Here is a tiny trained network, its code and every weight. The questions are about switching its units off for an input and a target symbol, where a switched-off unit gives its printed mean instead of its output.

import numpy as np


def w(rows, s, z=0):
    codes = np.array(rows[::2]) - 128.0
    scale = np.full(codes.shape[1], s)
    scale[-1] = z or s
    return codes * scale


def f(y):
    return y / 2 * (1 + np.tanh(0.7978845608 * (y + 0.044715 * y**3)))


def softmax(a):
    e = np.exp(a - a.max(-1, keepdims=True))
    return e / e.sum(-1, keepdims=True)


def log_softmax(a):
    a = a - a.max(-1, keepdims=True)
    return a - np.log(np.exp(a).sum(-1, keepdims=True))


def net(x, mask):
    ids = ['Σλμπτφ'.index(c) for c in x.split()]
    T = len(ids)
    res = E[ids] + P[:T]
    u = 0
    for l in range(2):
        q, k, v = (res @ M[l].T for M in (Q, K, V))
        z = softmax(np.where(np.tri(T) > 0, q @ k.T / 4**0.5, -1e9)) @ v
        res = res + np.where(mask[u], z, O[l][:, -1]) @ O[l][:, :-1]
        u += 1
        y = f(res @ A[l][:, :-1].T + A[l][:, -1])
        res = res + np.where(mask[u : u + 16], y, B[l][:, -1]) @ B[l][:, :-1]
        u += 16
    return log_softmax(res[-1] @ U[:, :-1].T + U[:, -1])


Q, K, V, O, A, B = {}, {}, {}, {}, {}, {}
E = w([
[151,72,144,49,144,59,160,154,91,153,124,84],'Σ',
[90,109,70,111,84,102,165,109,165,81,106,154],'λ',
[99,125,109,192,213,132,169,123,102,185,124,158],'μ',
[135,150,146,148,110,156,100,142,174,45,200,157],'π',
[169,112,96,165,153,72,166,3,183,50,93,110],'τ',
[114,67,100,127,235,144,85,82,130,106,180,88],'φ',
],0.02)
P = w([
[217,153,100,94,90,226,165,67,98,122,40,128],'0',
[169,65,153,108,100,141,119,81,144,156,51,193],'1',
[138,139,105,103,50,108,69,97,32,235,148,181],'2',
[94,171,149,129,205,116,157,184,164,76,45,93],'3',
[122,174,91,221,120,105,180,161,7,43,150,63],'4',
[74,160,153,102,141,72,106,81,185,197,170,213],'5',
[156,152,99,122,49,103,89,83,2,181,147,182],'6',
[111,201,84,163,143,46,142,206,117,125,143,78],'7',
],0.0096)
Q[0] = w([
[213,103,123,139,62,187,132,58,44,135,209,185],'L0H0',
[43,159,164,92,196,87,196,153,244,121,146,90],'L0H0',
[134,140,187,181,132,224,174,169,118,93,49,2],'L0H0',
[121,101,87,237,115,69,192,225,106,56,176,34],'L0H0',
],0.0083)
K[0] = w([
[125,201,58,127,91,178,128,141,14,110,190,42],'L0H0',
[100,112,255,91,155,117,71,147,219,133,109,198],'L0H0',
[228,44,111,123,90,134,61,72,96,201,133,208],'L0H0',
[42,158,150,120,80,30,80,83,142,186,224,184],'L0H0',
],0.0094)
V[0] = w([
[140,116,144,164,159,78,223,100,112,168,57,142],'L0H0',
[119,83,143,64,111,141,94,120,91,124,94,12],'L0H0',
[167,137,126,141,73,25,70,126,142,111,126,205],'L0H0',
[2,90,42,113,133,159,60,135,183,169,82,141],'L0H0',
],0.0057)
O[0] = w([
[135,225,164,125,124,39,59,89,77,134,206,133,185],'L0H0',
[175,150,78,165,45,74,125,168,183,162,150,88,223],'L0H0',
[110,137,147,149,75,218,190,2,169,182,146,90,3],'L0H0',
[217,129,120,114,84,115,93,106,81,103,73,168,145],'L0H0',
],0.0089,0.0037)
A[0] = w([
[134,142,120,94,136,139,181,125,160,126,118,112,110],'L0N0',
[80,62,135,95,124,131,158,108,153,155,130,151,97],'L0N1',
[137,159,174,125,42,125,162,128,107,120,108,158,167],'L0N2',
[97,124,119,111,148,117,122,126,117,114,148,184,97],'L0N3',
[96,163,154,168,113,200,75,131,119,101,126,146,110],'L0N4',
[149,174,53,91,162,99,141,129,178,141,126,116,133],'L0N5',
[146,121,178,108,109,190,113,158,164,121,172,135,94],'L0N6',
[63,167,138,96,141,103,134,111,40,64,117,104,193],'L0N7',
[205,143,100,113,87,110,108,87,122,108,128,161,104],'L0N8',
[76,168,167,107,139,123,121,86,91,131,125,128,56],'L0N9',
[100,124,101,112,118,134,194,139,100,107,136,120,3],'L0N10',
[131,143,125,198,183,69,144,112,117,135,145,121,83],'L0N11',
[134,105,144,169,132,149,120,118,86,86,140,141,131],'L0N12',
[79,153,100,127,97,105,119,149,163,151,157,84,131],'L0N13',
[143,127,129,163,124,132,101,227,180,128,130,117,52],'L0N14',
[1,137,123,131,86,140,150,122,160,112,116,177,83],'L0N15',
],0.0094,0.0029)
B[0] = w([
[137,57,112,152,120,93,101,121,100,145,159,198,128],'L0N0',
[121,95,179,159,175,204,180,136,109,152,103,147,134],'L0N1',
[106,108,111,38,139,138,118,80,181,158,101,160,139],'L0N2',
[127,138,124,138,110,156,129,157,172,142,56,84,171],'L0N3',
[254,159,161,83,105,99,132,109,231,155,107,133,129],'L0N4',
[82,84,130,135,134,135,159,161,27,112,131,102,214],'L0N5',
[178,178,186,80,48,136,129,166,91,92,152,49,123],'L0N6',
[118,105,106,123,166,43,160,176,246,196,150,188,232],'L0N7',
[40,147,160,126,184,64,147,85,156,112,130,135,171],'L0N8',
[152,70,118,230,119,153,155,102,245,126,150,154,155],'L0N9',
[97,121,151,111,216,110,108,150,136,152,153,121,127],'L0N10',
[172,96,173,159,159,132,11,213,93,118,166,163,255],'L0N11',
[132,163,82,73,118,110,100,169,175,162,81,124,167],'L0N12',
[54,73,126,164,163,151,174,84,68,90,187,132,165],'L0N13',
[33,206,141,92,169,160,173,171,86,63,127,138,149],'L0N14',
[111,70,96,206,125,165,164,196,127,141,144,99,140],'L0N15',
],0.0065,0.0071)
Q[1] = w([
[108,7,74,139,169,118,133,75,88,135,107,133],'L1H0',
[106,158,192,106,106,2,105,106,105,166,94,88],'L1H0',
[47,242,98,82,104,195,42,76,168,77,87,141],'L1H0',
[255,246,156,100,6,237,195,101,87,73,161,118],'L1H0',
],0.0056)
K[1] = w([
[184,176,155,94,62,137,118,109,124,105,188,126],'L1H0',
[142,142,178,101,150,91,254,100,133,115,113,120],'L1H0',
[98,102,103,110,217,112,143,55,156,82,118,110],'L1H0',
[105,109,71,107,163,71,142,68,46,180,105,167],'L1H0',
],0.008)
V[1] = w([
[62,29,162,206,147,100,119,99,116,212,22,46],'L1H0',
[162,157,134,58,65,162,4,30,103,48,176,201],'L1H0',
[115,173,159,101,239,154,99,64,66,135,99,137],'L1H0',
[37,43,69,146,201,111,159,128,206,126,109,87],'L1H0',
],0.0037)
O[1] = w([
[185,64,94,168,254,96,208,130,114,109,185,184,31],'L1H0',
[136,183,137,87,122,141,155,176,148,90,98,73,46],'L1H0',
[149,68,140,206,125,163,112,138,148,116,178,206,141],'L1H0',
[141,145,94,27,97,156,162,101,16,108,156,163,254],'L1H0',
],0.0083,0.0025)
A[1] = w([
[143,110,115,103,160,115,165,150,2,146,132,142,158],'L1N0',
[93,51,137,164,140,152,165,137,96,118,192,104,181],'L1N1',
[149,105,134,129,182,152,115,102,127,155,157,129,45],'L1N2',
[176,82,152,134,86,199,201,139,128,114,170,191,2],'L1N3',
[172,163,121,204,114,107,165,155,85,111,139,215,107],'L1N4',
[114,155,78,164,155,92,186,74,138,113,100,143,99],'L1N5',
[130,165,156,161,64,153,160,139,90,100,190,45,34],'L1N6',
[146,94,60,130,133,116,134,86,158,164,144,168,53],'L1N7',
[142,165,125,141,70,127,76,173,174,69,88,144,50],'L1N8',
[112,154,138,176,59,98,181,155,157,155,104,131,75],'L1N9',
[89,135,97,119,107,127,222,134,114,127,143,213,78],'L1N10',
[144,172,179,95,106,149,141,112,145,112,80,88,115],'L1N11',
[127,196,184,121,58,154,141,40,191,208,102,79,172],'L1N12',
[152,69,102,122,38,216,132,94,115,134,94,87,115],'L1N13',
[44,196,189,144,109,146,146,160,172,169,174,74,41],'L1N14',
[125,131,132,118,168,142,69,154,111,105,129,97,183],'L1N15',
],0.0086,0.0038)
B[1] = w([
[163,103,160,143,153,158,124,107,220,139,133,86,253],'L1N0',
[135,146,89,86,149,94,163,126,111,150,77,154,211],'L1N1',
[71,148,84,106,55,166,118,99,123,97,120,168,167],'L1N2',
[172,84,88,156,83,197,144,182,154,106,254,82,127],'L1N3',
[87,155,183,165,127,167,94,179,95,184,134,57,175],'L1N4',
[115,136,190,139,106,116,95,153,79,120,139,77,140],'L1N5',
[140,124,191,95,162,110,90,74,77,165,62,107,142],'L1N6',
[82,158,122,137,116,100,123,136,104,106,97,109,167],'L1N7',
[99,121,114,76,112,63,194,152,160,196,133,111,148],'L1N8',
[119,116,89,120,135,160,102,102,94,127,176,176,133],'L1N9',
[136,171,104,111,57,165,151,167,152,145,122,120,150],'L1N10',
[123,207,87,193,138,182,89,172,132,111,67,138,145],'L1N11',
[179,141,80,114,151,205,101,96,129,124,171,172,153],'L1N12',
[52,106,240,92,190,109,104,135,95,145,107,104,140],'L1N13',
[187,58,185,178,129,91,135,72,118,69,162,142,162],'L1N14',
[143,148,59,96,57,142,165,118,114,109,91,148,213],'L1N15',
],0.0077,0.013)
U = w([
[112,116,164,163,99,43,77,101,77,80,147,56,35],'Σ',
[149,136,3,126,148,104,66,70,127,137,139,127,184],'λ',
[135,98,118,171,73,108,98,112,188,134,197,81,3],'μ',
[72,147,93,130,26,80,134,153,118,151,86,84,241],'π',
[135,101,140,114,137,39,142,98,225,225,133,82,52],'τ',
[107,123,142,171,143,147,80,119,123,214,107,91,190],'φ',
],0.0048,0.0016)

Each question gives the input, a string of symbols that net reads in full, and the target symbol t.
The units are the heads (4 rows each of Q, K, V and O) and the neurons (one row each of A and B). Each row of codes is followed by its name. A weight is (code - 128) times the scale printed after its matrix; where a second scale follows, it is the last column's (O, A, B and U).
mask holds one flag per unit, layer by layer, with each layer's heads first. A switched-off unit (its flag False) gives its mean, the last column of its rows in O or B, instead of its output. The means were averaged over made-up inputs and are rounded, as every weight is.
A unit's drop is (log p(t) with every unit on - log p(t) with that unit switched off) / (log p(t) with every unit on - log p(t) with every unit switched off).
The circuit of an input: a set's keep is (log p(t) with only the set's units on - log p(t) with every unit switched off) / (log p(t) with every unit on - log p(t) with every unit switched off). Starting from the 12 units with the biggest drops (on a tie, the unit counted first), units are removed one at a time, each time the one whose removal leaves the highest keep (on an exact tie, the one counted first), for as long as the keep stays at least 0.8.
units of the circuit, in order: the units of the circuit, biggest drop first
top k neurons: the k neurons with the biggest drops, biggest first
top k neurons in layer l: the k neurons of layer l with the biggest drops, biggest first
input μ Σ Σ λ Σ λ π, target Σ: units of the circuit, in order	(L0H0, L1N6, L0N6, L1N14)
input λ φ φ π μ, target π: top 3 neurons in layer 1	(L1N8, L1N0, L1N15)
input λ τ φ φ φ μ μ π, target τ: units of the circuit, in order	(L0H0, L0N4, L0N7, L1N8)
input φ Σ φ φ π Σ μ μ, target Σ: top neuron in layer 1	(L1N14)
input τ φ Σ Σ μ τ, target Σ: top 2 neurons	(L1N5, L0N8)
input φ Σ μ π μ π, target μ: top 2 neurons	(L1N3, L0N4)
input φ λ π λ λ, target φ: units of the circuit, in order	(L0H0, L1N13, L0N1)
input Σ φ Σ π φ, target Σ: top 2 neurons	(L1N14, L1N6)
input π τ φ φ Σ τ, target π: units of the circuit, in order	(L1H0, L1N0)
input φ τ π Σ, target μ: top 2 neurons in layer 0	(L0N7, L0N9)
input Σ π φ φ, target φ: top 4 neurons	(L1N13, L0N1, L1N11, L0N14)
input Σ τ φ μ π μ μ φ, target τ: units of the circuit, in order	(L0H0, L0N7, L1H0, L0N9)
input μ μ Σ Σ π λ, target Σ: top 3 neurons in layer 0	(L0N13, L0N5, L0N7)
input Σ λ φ π Σ τ, target φ: top 2 neurons in layer 0	(L0N1, L0N7)
input Σ π τ λ φ Σ, target λ: top 3 neurons	(L1N12, L0N11, L1N11)
input Σ Σ Σ τ, target Σ: top neuron	(L1N5)
input Σ Σ Σ μ μ, target φ: top 2 neurons	(L1N4, L0N11)
input μ μ π, target τ: top 2 neurons	(L1N8, L0N4)
input π φ μ φ φ φ μ, target π: top 2 neurons	(L0N6, L0N4)
input φ φ π, target π: top neuron	(L0N14)
input φ π φ τ φ Σ, target μ: top 4 neurons in layer 0	(L0N9, L0N7, L0N14, L0N6)
input μ π Σ Σ μ Σ, target Σ: top 2 neurons	(L1N14, L0N13)
input φ μ π λ, target τ: top 2 neurons in layer 0	(L0N7, L0N9)
input φ π π τ Σ μ, target μ: top 2 neurons	(L1N14, L0N9)
input π φ μ φ φ Σ, target π: top 2 neurons in layer 0	(L0N6, L0N4)
input φ τ φ Σ φ π μ Σ, target φ: top 2 neurons	(L0N1, L1N11)
input μ Σ φ Σ φ φ φ μ, target φ: top 2 neurons in layer 1	(L1N4, L1N0)
input Σ π φ τ, target φ: top neuron	(L1N13)
